Below is a small trained network, with its code and all its weights. Each question gives an input and a class and asks what happens when units are switched off, that is, made to give their printed mean instead of their output.

import numpy as np


def w(rows, s, z=0):
    codes = np.array(rows[::2]) - 128.0
    scale = np.full(codes.shape[1], s)
    scale[-1] = z or s
    return codes * scale


def f(y):
    return np.maximum(y, 0)


def log_softmax(a):
    a = a - a.max(-1, keepdims=True)
    return a - np.log(np.exp(a).sum(-1, keepdims=True))


def net(x, mask):
    res = np.array(x, float).reshape(1, 6) / 4 @ E
    y = f(res @ A[0][:, :-1].T + A[0][:, -1])
    res = res + np.where(mask, y, B[0][:, -1]) @ B[0][:, :-1]
    return log_softmax(res[-1] @ U[:, :-1].T + U[:, -1])


A, B = {}, {}
E = w([
[125,129,124,132,126],'x0',
[216,146,120,123,2],'x1',
[179,242,96,87,187],'x2',
[197,50,38,140,179],'x3',
[66,128,62,12,79],'x4',
[131,125,133,122,129],'x5',
],0.0089)
A[0] = w([
[109,139,73,34,99,114],'neuron 0',
[78,180,204,136,119,89],'neuron 1',
[177,217,126,87,168,141],'neuron 2',
[72,120,83,86,110,78],'neuron 3',
[138,168,115,131,150,135],'neuron 4',
[64,152,186,115,159,90],'neuron 5',
[148,96,185,139,152,109],'neuron 6',
[108,75,178,123,94,83],'neuron 7',
[157,158,156,209,140,106],'neuron 8',
[163,156,186,188,159,90],'neuron 9',
[76,190,200,112,126,92],'neuron 10',
[206,104,114,105,86,46],'neuron 11',
[181,94,71,123,141,100],'neuron 12',
[173,118,138,111,63,85],'neuron 13',
[140,115,171,227,158,141],'neuron 14',
[104,88,116,116,236,112],'neuron 15',
[138,141,166,180,186,129],'neuron 16',
[146,190,92,137,142,151],'neuron 17',
[184,90,77,124,111,91],'neuron 18',
[119,170,183,135,76,81],'neuron 19',
[55,92,135,156,156,26],'neuron 20',
[87,108,97,61,101,102],'neuron 21',
[115,197,236,98,46,77],'neuron 22',
[149,202,111,105,154,131],'neuron 23',
[98,135,88,107,99,95],'neuron 24',
[69,75,146,173,103,116],'neuron 25',
[64,61,156,139,125,130],'neuron 26',
[120,117,82,81,115,94],'neuron 27',
[152,74,98,102,182,119],'neuron 28',
[186,59,75,149,124,88],'neuron 29',
[88,88,86,145,202,107],'neuron 30',
[218,152,114,111,34,9],'neuron 31',
[121,213,113,94,239,119],'neuron 32',
[92,151,193,110,86,41],'neuron 33',
[203,93,76,153,163,78],'neuron 34',
[93,134,101,89,104,83],'neuron 35',
[222,193,118,120,64,89],'neuron 36',
[35,75,95,166,106,175],'neuron 37',
[114,40,171,115,137,186],'neuron 38',
[140,216,142,85,197,84],'neuron 39',
[33,113,64,62,120,36],'neuron 40',
[175,132,170,200,151,103],'neuron 41',
[97,165,143,84,250,85],'neuron 42',
[57,123,95,81,156,96],'neuron 43',
[109,23,185,135,82,154],'neuron 44',
],0.011,0.0016)
B[0] = w([
[195,121,204,98,127,218],'neuron 0',
[56,33,90,113,183,200],'neuron 1',
[183,112,24,78,122,211],'neuron 2',
[184,140,193,71,146,185],'neuron 3',
[180,178,70,112,135,160],'neuron 4',
[50,105,160,138,158,184],'neuron 5',
[195,122,168,121,93,164],'neuron 6',
[162,144,15,135,93,178],'neuron 7',
[171,86,217,51,131,191],'neuron 8',
[169,114,180,74,155,195],'neuron 9',
[58,57,87,84,159,202],'neuron 10',
[38,162,177,175,122,187],'neuron 11',
[47,39,87,78,162,180],'neuron 12',
[117,186,170,191,111,193],'neuron 13',
[176,133,180,60,148,206],'neuron 14',
[40,147,188,175,149,203],'neuron 15',
[176,132,187,81,101,186],'neuron 16',
[153,130,69,94,131,176],'neuron 17',
[69,89,118,121,170,179],'neuron 18',
[66,55,111,116,157,195],'neuron 19',
[133,154,143,203,66,175],'neuron 20',
[167,130,177,115,144,195],'neuron 21',
[72,92,99,104,162,247],'neuron 22',
[183,102,33,99,90,191],'neuron 23',
[171,106,181,71,150,169],'neuron 24',
[168,167,64,122,76,188],'neuron 25',
[179,199,31,159,81,188],'neuron 26',
[144,122,194,86,171,176],'neuron 27',
[32,69,73,96,161,177],'neuron 28',
[90,93,109,114,137,189],'neuron 29',
[59,129,176,143,127,192],'neuron 30',
[91,196,197,200,88,232],'neuron 31',
[180,172,74,193,81,222],'neuron 32',
[104,119,83,92,195,190],'neuron 33',
[80,75,122,111,177,189],'neuron 34',
[158,105,174,97,114,174],'neuron 35',
[70,185,130,254,59,230],'neuron 36',
[180,147,108,153,93,195],'neuron 37',
[175,176,53,172,84,182],'neuron 38',
[157,131,74,149,95,205],'neuron 39',
[179,134,190,83,132,214],'neuron 40',
[175,114,171,56,146,196],'neuron 41',
[91,204,136,250,28,214],'neuron 42',
[161,115,222,151,99,190],'neuron 43',
[182,169,9,119,80,213],'neuron 44',
],0.0062,0.011)
U = w([
[194,159,7,135,92,71],'0',
[192,112,209,63,132,97],'1',
[68,172,147,199,98,253],'2',
[26,49,66,79,164,79],'3',
],0.013,0.0039)

Each question gives the input, the list of numbers given to net, and the class t.
The units are the neurons (one row each of A and B). Each row of codes is followed by its name. A weight is (code - 128) times the scale printed after its matrix; where a second scale follows, it is the last column's (A, B and U).
mask holds one flag per neuron, in row order. A switched-off neuron (its flag False) gives its mean, the last column of its row in B, instead of its output. The means were averaged over made-up inputs and are rounded, as every weight is.
A unit's drop is (log p(t) with every unit on - log p(t) with that unit switched off) / (log p(t) with every unit on - log p(t) with every unit switched off).
The circuit of an input: a set's keep is (log p(t) with only the set's units on - log p(t) with every unit switched off) / (log p(t) with every unit on - log p(t) with every unit switched off). Starting from the 12 units with the biggest drops (on a tie, the unit counted first), units are removed one at a time, each time the one whose removal leaves the highest keep (on an exact tie, the one counted first), for as long as the keep stays at least 0.8.
units of the circuit, in order: the units of the circuit, biggest drop first
most important unit: the unit with the biggest drop
k most important neurons: the k neurons with the biggest drops, biggest first
drop when u is switched off: that unit's drop, to one decimal
input [-6,-6,5,1,3,-2], class 2: units of the circuit, in order : (neuron 42)
input [-5,2,-1,2,1,-2], class 2: units of the circuit, in order : (neuron 2; neuron 23)
input [-8,5,3,6,5,-2], class 3: 2 most important neurons : (neuron 12; neuron 18)
input [-3,-6,-6,1,0,-3], class 0: 2 most important neurons : (neuron 26; neuron 44)
input [-1,8,-3,5,-7,6], class 2: 2 most important neurons : (neuron 36; neuron 11)
input [4,-7,7,-4,-5,1], class 0: 2 most important neurons : (neuron 2; neuron 32)
input [1,8,6,7,-2,0], class 2: 3 most important neurons : (neuron 36; neuron 31; neuron 11)
input [-7,8,-5,-7,-8,-1], class 1: 4 most important neurons : (neuron 8; neuron 41; neuron 14; neuron 9)
input [2,4,5,-8,7,6], class 3: 2 most important neurons : (neuron 22; neuron 10)
input [-4,-8,-6,0,8,2], class 1: 2 most important neurons : (neuron 40; neuron 3)
input [-1,6,-2,6,-5,-4], class 2: 2 most important neurons : (neuron 31; neuron 36)
input [4,6,-4,-7,6,7], class 3: 3 most important neurons : (neuron 22; neuron 19; neuron 33)
input [8,7,3,-1,4,7], class 2: drop when neuron 36 is switched off : 0.2
input [-8,-3,8,-7,4,-2], class 0: most important unit : neuron 32
input [6,-3,-1,6,-6,-5], class 1: drop when neuron 22 is switched off : 0.4
input [7,0,2,1,4,6], class 1: drop when neuron 36 is switched off : 0.0
